Rows with their classes
[  0 -10 -10   0 -16  -8  17  -1   6  15   6  -8 -16   3  24  11 -21 -13
  12   0]
[97]
[ -5 -30  -1  -8   2   1  16   3  -7  14  -8   4  -8  -1   3  -9  -6  -6
  15  -5]
[92]
[  2  32   7  -9  -5 -16  -8   7  -5  -3  -2   7 -25   1   9   3  -5  -3
  21   2]
[96]
[  1   3   0   6  -7  -7  -7   2   6  11  -3   0 -17   1  19   2 -32 -10
  24   9]
[92]
[  0  -9  -6  -7  -5 -15  16   3  -1   2   0  -1 -26   7  26   6 -51 -19
  12 -10]
[97]
[  2 -24  -5   0   8  -4   7  10  -9   5 -26  -4  -9  -3   5   1  16 -14
  11  -2]
[92]
[ -2   0 -10  -3  -8 -19   6   9   6  17   4   8 -17  -2  18   4 -23  -9
  12   7]
[96]
[  3  15  -6   1   1  -5  11  -4   0  15  -8  -7 -24   5  41  19  21  -2
  11   7]
[97]
[ -2 -14  -4  -5  14   0  24   6   0  14   3  14  -7 -15  19  -8  20 -41
  16 -13]
[97]
[  1 -51  12  -9  -6   7  12  29  -3  -5  -4  52 -23   0 -13 -32  35 -73
  21 -43]
[97]
[  0  30  12   7 -10 -18   5  -4   5   1 -18   4 -36   6  31   4  -6 -20
  10   9]
[96]
[  2  28  -2   5   3 -13  -3  -8   0  -9  12  -2 -20  -2  21  -8  -6  -2
  11   0]
[96]
[ -4 -25   0   1 -14  -6   8   9  -1   4   2  10 -20   2  17 -11 -23 -13
  16  -9]
[92]
[ 10 -17   7   9  -5  -2  11  -2   0  -4 -14  -1 -19   0  11   1  17 -39
  13  -8]
[97]
[ -7  -1   8   2  -2 -14  12  -9  -4   6  -6   1 -20  -3  17  -8   4 -21
  -4  -7]
[97]
[  2  18  -9  23  -8  -3   1  11  -1   4  -1  -2 -17   3  12   4 -28  -9
  26   4]
[96]
[ -3  12  -2   3  -9 -13  11   4  -1   6   4  -2 -26   2  31   4 -47 -17
  15  -1]
[92]
[  3   2  -4   1  -4  -7  10   5 -14   5  13   1 -24  11  30   6 -12 -16
  10   0]
[90]
[ -3 -20 -14  -8   4  -6  -2  12   6  17  -4   6 -31   0   7  -2   9 -24
  10  -3]
[97]
[  8  13  -6   4   0   0  -5  -2   6  13   6   3  -9  -4  10   4 -11  -4
  19   3]
[87]
[  3  16  22  -3 -13 -13  -6  13  -1  -7   2  44 -22   5  -4  -8  25 -10
   7 -13]
[87]
[ -6  -6   7  -6   2  -2  13   5  -2  13  -4  22 -15   0  -1 -12 -17 -25
  26 -15]
[97]
[  9  11  -3  -4 -22 -21  10   9   3   6  -2  21 -38  -3  23  16 -27 -20
  24   3]
[97]
[  0 -23   0  -6 -17  -8   9   5  -2  14   1   1 -17   3   9 -10 -25 -51
   0  -1]
[92]
[  1   4  -7   1   7   9   3   0  -4   8  -1 -11   6  14  22   7  -5   6
   7   3]
[96]
[ -4 -14  12   1   5 -10  13  16  -3   6  10  20 -24  17   8  -4 -17 -34
  17  -6]
[97]
[-20  -2   1  -3 -10  -6  20   1  31   1   7  -1 -17  -7  36   2 -29 -26
   7   4]
[92]
[  0   4   9   7  -3  -2   1   4   0   5  -5  13  -9   1   8 -10  -7 -19
   8   1]
[97]
[ -4 -13 -12  -4   1 -15   4   5 -20   9   1  22 -18 -14   0 -16  -3 -25
  19 -17]
[97]
[ 10   1  -2   8 -14 -13   8   0  10   6  -4   8 -20  -2  25  -2  10  -7
  12   3]
[92]
[  0  -6  -8  -6  -4 -17  10   5  10  13   3  -2 -26  23  23   8 -14 -23
  19  -4]
[97]
[ -8  -3   0  -9  -3  -9  14   5   3  -1   5   3 -16  -4  26  -3  -1 -17
  14 -10]
[92]
[ -1  13  -5  11   3  -6  -9  -4  11  -2 -24  13  -9  -5 -24   4  11   5
  -3  -1]
[87]
[ -1  -7  26  -1  -5  -3  14   1  21  -5  12  -1 -13  -4  26   0 -28  -9
  14 -15]
[97]
[  8  27  -2  13  -4 -53  -5   1   0  19   0  -1 -14  -7   7  -2 -12   9
   4   1]
[87]
[ -4  13   9   4   0  -5   7   0  -2  -3  -2   8 -30   1  13  -5   2 -67
  17 -34]
[97]
[  2  18   3   3  12   3   7   7   6  -4  11  -2 -25  -5  21   0 -12 -18
   4  -4]
[97]
[ -4   9  -5   5   8  -8 -14   9  -6   4   3   1 -21  -1  22  -4 -31  10
  24  -3]
[96]
[-12 -32  10  -2   0   5  -4  21  -3   7  -9  19 -16 -17   2 -22   3 -33
  30 -18]
[97]
[  1 -10  -4  -6   1  -1  18  19  -6   7 -33   6  -4   4  19  -7 -28 -19
  25  -5]
[97]
[  4   8  -7   0   5  -8   3  14  -7  -2  -1 -11 -25  -3  20   1 -17  11
  17  13]
[96]
[ -2  -6  10   2  -5   7  14   6   3  -5   7  17   3   0   7 -15  -1 -36
  17  -9]
[97]
[ -1 -10 -12  -1  12  -9   3   0  -9  -3 -10  -7 -12   7  21  13 -26  -4
   5   6]
[97]
[ -3  -7   2   4  -7   0  10  10   1  -6  -3  22 -25  -4  11 -10   1 -20
  12 -12]
[90]
[ -2   6  -8   5  -2  -8   8   5  -3  15  10 -22 -29 -10  37   7 -29  -3
  15   2]
[97]
[ -4   9   7  11  -3  -5  20   3   7 -11  -1   6 -32  14  22  -1 -29 -40
  13  -5]
[97]
[  0   2   0  -5  -3 -20  29  -1   6  11  -2  -2 -29   0   7 -14 -24 -48
  26   9]
[97]
[  4  23   0   2   1 -14   3  -3  -2  -8   1   3 -30   4  32   0 -18 -11
  12   7]
[96]
[ -5   9   6   8 -12  -2   9  13 -12   6   0   4 -16   6  15  -1 -26 -36
  17   7]
[92]
[ -3  26  -5  -1  13 -13 -16   7   0   1  -9  -3 -22   2  17   8 -15  11
  19   1]
[96]
[-13  -5   3  -4  -2  -7  15  11  -2  11  -4  14 -13  -4  14 -10 -40 -22
   6   2]
[97]
[ -2   6   1   3 -10  -8  53   3  -4  -4   6   8 -38   3  23 -13 -14 -36
  22 -28]
[97]
[  3  33 -10   1  -2 -19  -7  -1   4  -7   5  -8 -19  -6  19  12 -46  31
   9  11]
[87]
[  6   4  -1  -1  -8  -1   8  -6  -1  -6  -8   9 -30   2  19 -12   9 -26
  18 -15]
[92]
[-11  -3   0   6  -3 -15  17   6  20  13   8  10 -18  -9  19  -8 -41 -26
  17   1]
[97]
[ -6  -4 -10   5   9  -5   8  10   1   6   1  -9   1  -1  19  15 -31  22
   7   8]
[92]

Rows with their classes
[ 13  18  -3   4  37   2  -4  -1 -13   2   9 -15  -6  -3  12   4 -12  -3
   9   2]
(40)
[ 13   2  12  -8  21  -1  -1 -22  -8   4  35  -4  -5   7  13  24   5 -15
  43  -3]
(34)
[ 20   2 -27 -13  25   2  -9 -22  -9  -2   5 -11  -8  -6  -2  11   7  -1
  30   9]
(32)
[ 14  -6  38  -4   1  -1   6 -19  -5   9  23  -2 -14   9   1  36  -4  -3
  21  12]
(33)
[ 25   2   5  -6   5   8  -4 -20  -7   1  27 -17  -8  14   0  31  31  -2
  16  13]
(33)
[  9   3   0  -5  18   6   3 -48 -13  27  20 -15 -16   1  -1  26  -2   1
  32   5]
(34)
[  7  -2  21  -2  24  -9   5   4  -5 -13   8   2   3  -3   9  10  -6   6
  16 -15]
(34)
[ 14 -34  12 -11  11  12  -1 -24   1   8  26 -15 -12  13  -8  43  10 -12
  40   7]
(21)
[ 19  -7  11   9  33   7   2 -17 -14  -4  33 -18  -5  -8   7  30   1 -22
  38  -1]
(34)
[ 16  -8  12   3  18   6  -5 -19   5  10  25 -20  -8  14  -2  30 -18   0
  20   9]
(40)
[  9  -6 -12   9   6  18   1 -13   3   9  10 -20  -2   5  -8  27 -10  -6
   1  16]
(40)
[  8  11  20   3  -6 -11  -3 -16 -13  -4   6  -1   6  19  -3  14  -3 -10
  16   5]
(28)
[ 12  -5  10 -20  12   4  -5 -31 -14   0  15  -1 -14  -8   7  24   1 -23
  22   6]
(34)
[ 14   3   0 -13  12   2  -4 -27  -4 -10  15 -12  -1  -1  -3  12  17  -2
  23   4]
(32)
[  8 -11 -10  -3   6   8   7  -3   2   7  18 -19  -4   6  -2  13  17   3
  12   9]
(33)
[  4   1  -1 -17  23  14  14 -33  -5   0  19 -25  -2  -4   5  23   1 -12
  25 -12]
(32)
[ 11  -6  12  -3  11   5  -4 -26   5   8  22 -16 -13  13 -11  43   9 -14
  38  19]
(21)
[ 25  -2   5  -2   1  -1   1 -13  -5   7  24 -21   2   5   3  21  23  -6
  18   5]
(33)
[ 12  -9   6 -21  19  17   4 -38 -13   5  19  -4  -4  -5  -3  18   1 -12
  34   4]
(34)
[ 12 -21  13  -7  30  11   7 -19  -7  15  27 -16  -8   4   2  31   5  -5
  28   9]
(21)
[ -3   1  11  -8  -2   1   0 -10  -2   8  10 -12  -3   6   8  20  -2   5
  13   8]
(40)
[  0   5   1  -2   4   9   0  -5  -2  -3  15  -6 -13  13   3  21  19  19
  21  14]
(33)
[ 20   1   2 -11  16   2  -4 -51   3   6  22 -12  -9   7 -11  16   6   0
  38   8]
(32)
[ 12  -3  21   2   8 -10  15  -9 -12  -2  23  -8  -9   4   8  23  -8 -15
  17   8]
(36)
[ 15   1 -10  -3  -7   3 -11 -22   1   3  28  -4  -7  -2  -1  26  32  10
  33  15]
(33)
[ 15   6 -10 -14  16  -1 -12 -41  -1  -3  18 -11 -12 -11  -7  14  26  -4
  30   7]
(32)
[  5 -37  -7  -4  12  14  -6   3  -1   6  27  -7  -6   6  -1  20  23   6
  -1   7]
(21)
[  5 -21  15 -14  15   9  -8 -24   7  10  13 -22   2  11 -12  50  -4 -10
  51  10]
(40)
[  5  -5  14  -8  39 -17  -4 -18  -8   3  28 -11  -6 -10   6   1   3  -5
  12  20]
(33)
[  2   0  -9  -7  11  12   9 -19  -7   1  20 -33 -12   2   4  22  -6 -12
  20  -2]
(32)
[ 19  -4   8   5  36   5   1 -10 -16   2  32  -4 -18  11  17  19  10  -1
  29   3]
(36)
[ 18  -5  -3  -7  -7   7  -4 -58   5 -13  10 -27 -16  -1 -11  35   2  -3
  53  41]
(32)
[  5 -10   2  -2  30  12   0 -13  12  20  21 -18  -6   6  -7  24 -18   4
  35  -3]
(40)
[ -1  -1  -6   3  25  -3  -1   6  -9  -8   9   1 -11   1   8  14   2  -9
  13   2]
(40)
[ 18 -18  -4   2  -9  18   7 -32  10  14 -15 -18 -10  10 -10  26  19   7
  31   9]
(28)
[ 17   1  16 -11   7   6  -3 -30 -17   8  25 -23  -5   8   0  29  18  -2
  31  16]
(33)
[ 11 -10  13  -8  25   2   0 -10  -1   4  17 -16  -7  13   2  33  10   5
  30   9]
(33)

Rows, each with its class
[-2  3 -1 -7 -8  4 -3  1  4 17  8 -7 -4 -5  6  8  1  7  0 -9]
E
[ 2 -9 -3  6 -6  5 -6 -5 20 22 -2 16 -9 11  5 -2 43  9  3 13]
S
[  3  -7   2  -1   8   0   7  -5   5   3  15  -5 -15  -1 -16  -1 -19   9
   0  -6]
F
[  4 -11  -1   5   1   5  -8  -9  26  12   2   7 -14   8   3  -9  35   1
   1   3]
S
[  6  -3  -4  -1   3   1  -5  -3  -6   3   5  -9 -10  -2 -14   1 -22  -1
   0   3]
F
[  2   6  -1  -7  -9   4  -9   9 -22  17   5 -14   1  -4  -2  10  -9  12
   4  -1]
E
[ -3  -3   4  -8 -11 -10  -2  -5  38  37  16   5 -16  -3  25   7  35   5
   2  -5]
Z
[  1 -15 -10   8  -2   4  -4  -1  15  22  -2  12  -7  18   5  -1  39   7
  -2   2]
S
[ -9   4  -1  -6 -14   1  -8   1   2  14   6  -3  -1  -6   4   1   1   6
   0   0]
E
[  5 -12   2  -7  15  -3  -4  -1 -16  -4  11 -13 -18   1 -24   1 -31  -1
   3   4]
F
[  3  -1   0  -2 -20  -1  -1  -1  26  36  14   7  -4  -3  13   6  19   8
   0   1]
Z
[ -3   4  -1  -9 -12   1  -1  -1  14  22  10 -12  -9  -6  18   7  13   5
   3  -6]
E
[-5 -4 -7  5 -6  3 -4 -5 28 30  3 15 -7  6  7  3 33  7  4  1]
S
[  1   8  -3  -8 -11   3   0   1  12  16   3  -6  -1   3   3   1   7  -3
   3  -3]
E
[ 0 -2 -4  2 -7  2 -4 -8 23 15 -2 13 -4  1  3 -6 34  0  1  3]
S
[  4  -9  -1  -8  12  -4 -10   7 -27   9  15 -17 -19  -1 -14   4 -23   0
   2   8]
F
[  3  -5  -1  -6   8   1 -12   7 -36   8  11 -20 -13  -8 -23   3 -32   6
   0   1]
F
[  2  -3   1   1   8   0  -1  -4  -4  -2  10  -3 -10  -3 -18   7 -22  -4
  -3   9]
F
[  0   1  -2  -5 -16   3  -9   1   0  22   7  -6   1  -4   2   4   2   7
  -1   0]
E
[  0  -5   5  -2  -9   9  -9  10 -10  18  -3   0   1   7  -1   1  16  14
  -1   4]
S
[ -2  -6  -1  -2   2   1  -5  -2  13  23   5  11 -14  15   5  -2  25   7
  -2  -2]
S
